Below is a small trained network, with its code and all its weights. Each question gives an input and a target symbol and asks what happens when units are switched off, that is, made to give their printed mean instead of their output.

import numpy as np


def w(rows, s, z=0):
    codes = np.array(rows[::2]) - 128.0
    scale = np.full(codes.shape[1], s)
    scale[-1] = z or s
    return codes * scale


def norm(h):
    return h / np.sqrt((h * h).mean(-1, keepdims=True) + 1e-5)


def f(y):
    return np.maximum(y, 0)


def softmax(a):
    e = np.exp(a - a.max(-1, keepdims=True))
    return e / e.sum(-1, keepdims=True)


def log_softmax(a):
    a = a - a.max(-1, keepdims=True)
    return a - np.log(np.exp(a).sum(-1, keepdims=True))


def net(x, mask):
    ids = ['ΓΔΣαβεζμξτ'.index(c) for c in x.split()]
    T = len(ids)
    res = E[ids] + P[:T]
    r = norm(res)
    for j in range(2):
        rows = slice(3 * j, 3 * j + 3)
        q, k, v = (r @ M[0][rows].T for M in (Q, K, V))
        z = softmax(np.where(np.tri(T) > 0, q @ k.T / 3**0.5, -1e9)) @ v
        o = O[0][rows]
        res = res + np.where(mask[j], z, o[:, -1]) @ o[:, :-1]
    y = f(norm(res) @ A[0][:, :-1].T + A[0][:, -1])
    res = res + np.where(mask[2:6], y, B[0][:, -1]) @ B[0][:, :-1]
    return log_softmax(norm(res)[-1] @ U[:, :-1].T + U[:, -1])


Q, K, V, O, A, B = {}, {}, {}, {}, {}, {}
E = w([
[49,156,156,54,145,130],'Γ',
[182,100,66,67,100,162],'Δ',
[64,132,23,193,192,227],'Σ',
[100,137,170,57,107,172],'α',
[120,193,67,74,164,128],'β',
[122,211,81,68,67,137],'ε',
[132,140,30,98,163,68],'ζ',
[86,235,96,159,179,53],'μ',
[142,123,119,2,145,128],'ξ',
[98,131,96,61,74,78],'τ',
],0.0035)
P = w([
[40,119,20,2,134,172],'0',
[150,98,150,124,133,152],'1',
[49,184,113,64,38,67],'2',
[165,112,172,159,146,129],'3',
[47,188,147,100,37,63],'4',
[144,79,149,156,156,141],'5',
],0.0051)
Q[0] = w([
[151,210,65,105,96,89],'head 1',
[79,194,162,183,47,6],'head 1',
[50,227,93,98,13,72],'head 1',
[125,255,140,69,48,67],'head 2',
[205,112,62,178,92,234],'head 2',
[100,199,46,32,189,52],'head 2',
],0.0077)
K[0] = w([
[194,187,207,238,113,186],'head 1',
[181,55,248,196,230,76],'head 1',
[252,122,197,188,129,130],'head 1',
[243,179,223,183,90,153],'head 2',
[114,193,2,51,76,165],'head 2',
[246,61,191,240,224,101],'head 2',
],0.0074)
V[0] = w([
[188,234,45,176,53,150],'head 1',
[125,187,181,132,41,183],'head 1',
[161,150,81,73,229,133],'head 1',
[211,83,112,167,214,226],'head 2',
[192,7,142,133,66,36],'head 2',
[95,2,210,114,163,114],'head 2',
],0.0057)
O[0] = w([
[107,201,54,10,104,66,242],'head 1',
[70,222,51,128,94,178,200],'head 1',
[123,134,150,159,190,50,225],'head 1',
[182,178,104,123,253,202,95],'head 2',
[97,88,34,14,88,94,39],'head 2',
[60,47,152,50,204,122,1],'head 2',
],0.0056,0.0037)
A[0] = w([
[193,152,191,46,104,122,1],'neuron 1',
[195,157,102,180,120,174,69],'neuron 2',
[101,165,155,111,153,224,43],'neuron 3',
[255,86,93,153,91,140,64],'neuron 4',
],0.0088,0.0015)
B[0] = w([
[217,28,76,232,139,17,167],'neuron 1',
[37,94,143,90,150,169,254],'neuron 2',
[236,118,112,103,44,200,167],'neuron 3',
[249,73,68,44,49,253,184],'neuron 4',
],0.0073,0.0027)
U = w([
[40,99,242,52,210,137,251],'Γ',
[242,49,142,89,19,200,83],'Δ',
[132,231,207,222,248,86,104],'Σ',
[91,248,71,134,29,121,51],'α',
[203,209,173,111,237,255,49],'β',
[156,112,2,17,232,119,51],'ε',
[14,69,214,232,104,203,252],'ζ',
[16,1,136,50,20,66,9],'μ',
[164,120,225,248,58,34,140],'ξ',
[179,55,100,189,163,12,243],'τ',
],0.0085,0.0031)

Each question gives the input, a string of symbols that net reads in full, and the target symbol t.
The units are the heads (3 rows each of Q, K, V and O) and the neurons (one row each of A and B). Each row of codes is followed by its name. A weight is (code - 128) times the scale printed after its matrix; where a second scale follows, it is the last column's (O, A, B and U).
mask holds one flag per unit, heads first, then neurons. A switched-off unit (its flag False) gives its mean, the last column of its rows in O or B, instead of its output. The means were averaged over made-up inputs and are rounded, as every weight is.
A unit's drop is (log p(t) with every unit on - log p(t) with that unit switched off) / (log p(t) with every unit on - log p(t) with every unit switched off).
The circuit of an input: a set's keep is (log p(t) with only the set's units on - log p(t) with every unit switched off) / (log p(t) with every unit on - log p(t) with every unit switched off). Starting from all 6 units, units are removed one at a time, each time the one whose removal leaves the highest keep (on an exact tie, the one counted first), for as long as the keep stays at least 0.8.
circuit, biggest first: the units of the circuit, biggest drop first
unit that matters most: the unit with the biggest drop
k most important neurons: the k neurons with the biggest drops, biggest first
which heads matter: for each layer, one digit per head in row order, 1 if its drop is at least 0.15 and else 0, layers parted by /
drop of u: that unit's drop, to one decimal
input β Δ Γ, target ε: which heads matter -> 01
input Δ β Γ ξ ε, target Γ: circuit, biggest first -> head 2; head 1
input ζ ε ζ β, target β: most important neuron -> neuron 2
input ε ζ τ, target τ: circuit, biggest first -> head 1; neuron 1
input ε τ ξ, target μ: which heads matter -> 01
input Δ Δ β, target ε: which heads matter -> 01
input τ Δ τ ξ Δ, target Γ: which heads matter -> 11
input ε ε Δ α, target ξ: circuit, biggest first -> head 2; neuron 1
input τ Δ Δ, target ε: which heads matter -> 01
input ε ζ μ, target τ: which heads matter -> 11
input Δ τ Δ, target μ: which heads matter -> 01
input τ ξ α, target Γ: which heads matter -> 11
input Σ Σ ε β ε, target Σ: circuit, biggest first -> head 1; head 2
input ε Δ Γ β Γ, target Σ: unit that matters most -> head 1
input ξ ε ε Σ ε, target β: which heads matter -> 01
input ε α ε, target Δ: circuit, biggest first -> head 1; neuron 3; head 2
input β β ε Γ ξ, target ζ: which heads matter -> 10
input ε τ ε, target μ: which heads matter -> 01
input ε Γ ε β τ Σ, target ζ: circuit, biggest first -> neuron 2; head 2
input ε β α Δ α, target ε: circuit, biggest first -> head 2
input ε ζ ζ, target τ: which heads matter -> 10
input τ α Δ, target Δ: drop of head 1 -> 1.8
input β Γ ε, target ζ: drop of head 1 -> 0.8
